Here is a tiny trained network, its code and every weight. The questions are about switching its units off for an input and a class, where a switched-off unit gives its printed mean instead of its output.

import numpy as np


def w(rows, s, z=0):
    codes = np.array(rows[::2]) - 128.0
    scale = np.full(codes.shape[1], s)
    scale[-1] = z or s
    return codes * scale


def f(y):
    return np.maximum(y, 0)


def log_softmax(a):
    a = a - a.max(-1, keepdims=True)
    return a - np.log(np.exp(a).sum(-1, keepdims=True))


def net(x, mask):
    res = np.array(x, float).reshape(1, 7) / 4 @ E
    y = f(res @ A[0][:, :-1].T + A[0][:, -1])
    res = res + np.where(mask, y, B[0][:, -1]) @ B[0][:, :-1]
    return log_softmax(res[-1] @ U[:, :-1].T + U[:, -1])


A, B = {}, {}
E = w([
[151,133,102,149,139,86,89],'x0',
[142,212,134,153,153,103,110],'x1',
[103,118,104,54,135,86,123],'x2',
[187,108,183,108,129,105,135],'x3',
[173,127,171,104,251,87,61],'x4',
[94,41,144,163,193,198,146],'x5',
[123,51,164,123,91,102,49],'x6',
],0.011)
A[0] = w([
[226,175,73,171,153,59,95,145],'N0',
[71,135,174,132,105,136,61,253],'N1',
[116,92,251,127,203,140,176,205],'N2',
[120,164,35,174,80,195,197,179],'N3',
[112,63,104,93,67,150,155,156],'N4',
[172,142,118,215,167,110,193,106],'N5',
[110,107,111,53,229,67,113,186],'N6',
[2,125,123,97,160,135,167,212],'N7',
[122,67,81,100,73,127,161,159],'N8',
],0.0097,0.0053)
B[0] = w([
[82,183,137,33,77,113,81,220],'N0',
[226,144,162,156,50,150,70,192],'N1',
[211,132,2,78,29,234,126,238],'N2',
[57,153,113,170,152,235,145,246],'N3',
[36,67,180,4,32,112,183,199],'N4',
[60,192,118,95,164,170,81,181],'N5',
[172,158,88,141,123,69,69,226],'N6',
[186,119,11,145,91,184,64,201],'N7',
[39,114,211,10,139,154,126,193],'N8',
],0.0074,0.012)
U = w([
[61,138,99,220,169,142,132,81],'0',
[119,170,90,16,103,126,114,172],'1',
[206,130,28,197,83,168,80,216],'2',
[87,80,153,176,66,145,184,46],'3',
[152,85,145,180,154,85,189,4],'4',
[138,38,194,112,77,111,109,177],'5',
[167,176,126,125,137,1,52,129],'6',
],0.0098,0.0034)

Each question gives the input, the list of numbers given to net, and the class t.
The units are the neurons (one row each of A and B). Each row of codes is followed by its name. A weight is (code - 128) times the scale printed after its matrix; where a second scale follows, it is the last column's (A, B and U).
mask holds one flag per neuron, in row order. A switched-off neuron (its flag False) gives its mean, the last column of its row in B, instead of its output. The means were averaged over made-up inputs and are rounded, as every weight is.
A unit's drop is (log p(t) with every unit on - log p(t) with that unit switched off) / (log p(t) with every unit on - log p(t) with every unit switched off).
The circuit of an input: a set's keep is (log p(t) with only the set's units on - log p(t) with every unit switched off) / (log p(t) with every unit on - log p(t) with every unit switched off). Starting from all 9 units, units are removed one at a time, each time the one whose removal leaves the highest keep (on an exact tie, the one counted first), for as long as the keep stays at least 0.8.
units of the circuit, in order: the units of the circuit, biggest drop first
unit that matters most: the unit with the biggest drop
top k neurons: the k neurons with the biggest drops, biggest first
drop of u: that unit's drop, to one decimal
input [-4,7,-7,-1,-3,3,-7], class 0: unit that matters most -> N3
input [4,4,-1,8,-6,-1,5], class 5: top 2 neurons -> (N2 N6)
input [8,-5,8,-4,-1,4,-8], class 2: top 3 neurons -> (N7 N0 N6)
input [3,7,0,-5,-5,-6,-6], class 0: units of the circuit, in order -> (N3 N2)
input [-3,8,6,-1,-8,1,2], class 3: units of the circuit, in order -> (N0 N2 N6)
input [4,-6,3,1,-7,1,2], class 3: top 2 neurons -> (N0 N3)
input [-3,-4,-2,-7,0,2,-7], class 0: top 4 neurons -> (N3 N2 N1 N6)
input [-1,4,7,4,4,-1,-2], class 6: units of the circuit, in order -> (N6 N3)
input [-8,-8,-1,-8,-4,-7,8], class 5: units of the circuit, in order -> (N2 N1 N4)
input [2,-7,-7,-5,-4,8,-3], class 3: top 3 neurons -> (N4 N8 N6)
input [-5,5,-3,4,-5,-1,-4], class 0: top 2 neurons -> (N2 N3)
input [1,-2,0,-1,3,-1,1], class 6: top 3 neurons -> (N3 N2 N7)
input [4,-1,0,5,-8,6,4], class 5: top 2 neurons -> (N8 N4)
input [8,8,7,4,5,6,-3], class 6: unit that matters most -> N6
input [-3,4,5,8,-2,1,8], class 5: drop of N7 -> 0.1
input [2,5,-5,-2,-8,7,3], class 0: drop of N1 -> -0.1
input [-2,3,-7,-5,-7,5,0], class 0: drop of N3 -> 0.5
input [3,3,-2,5,7,8,6], class 2: drop of N2 -> 0.8
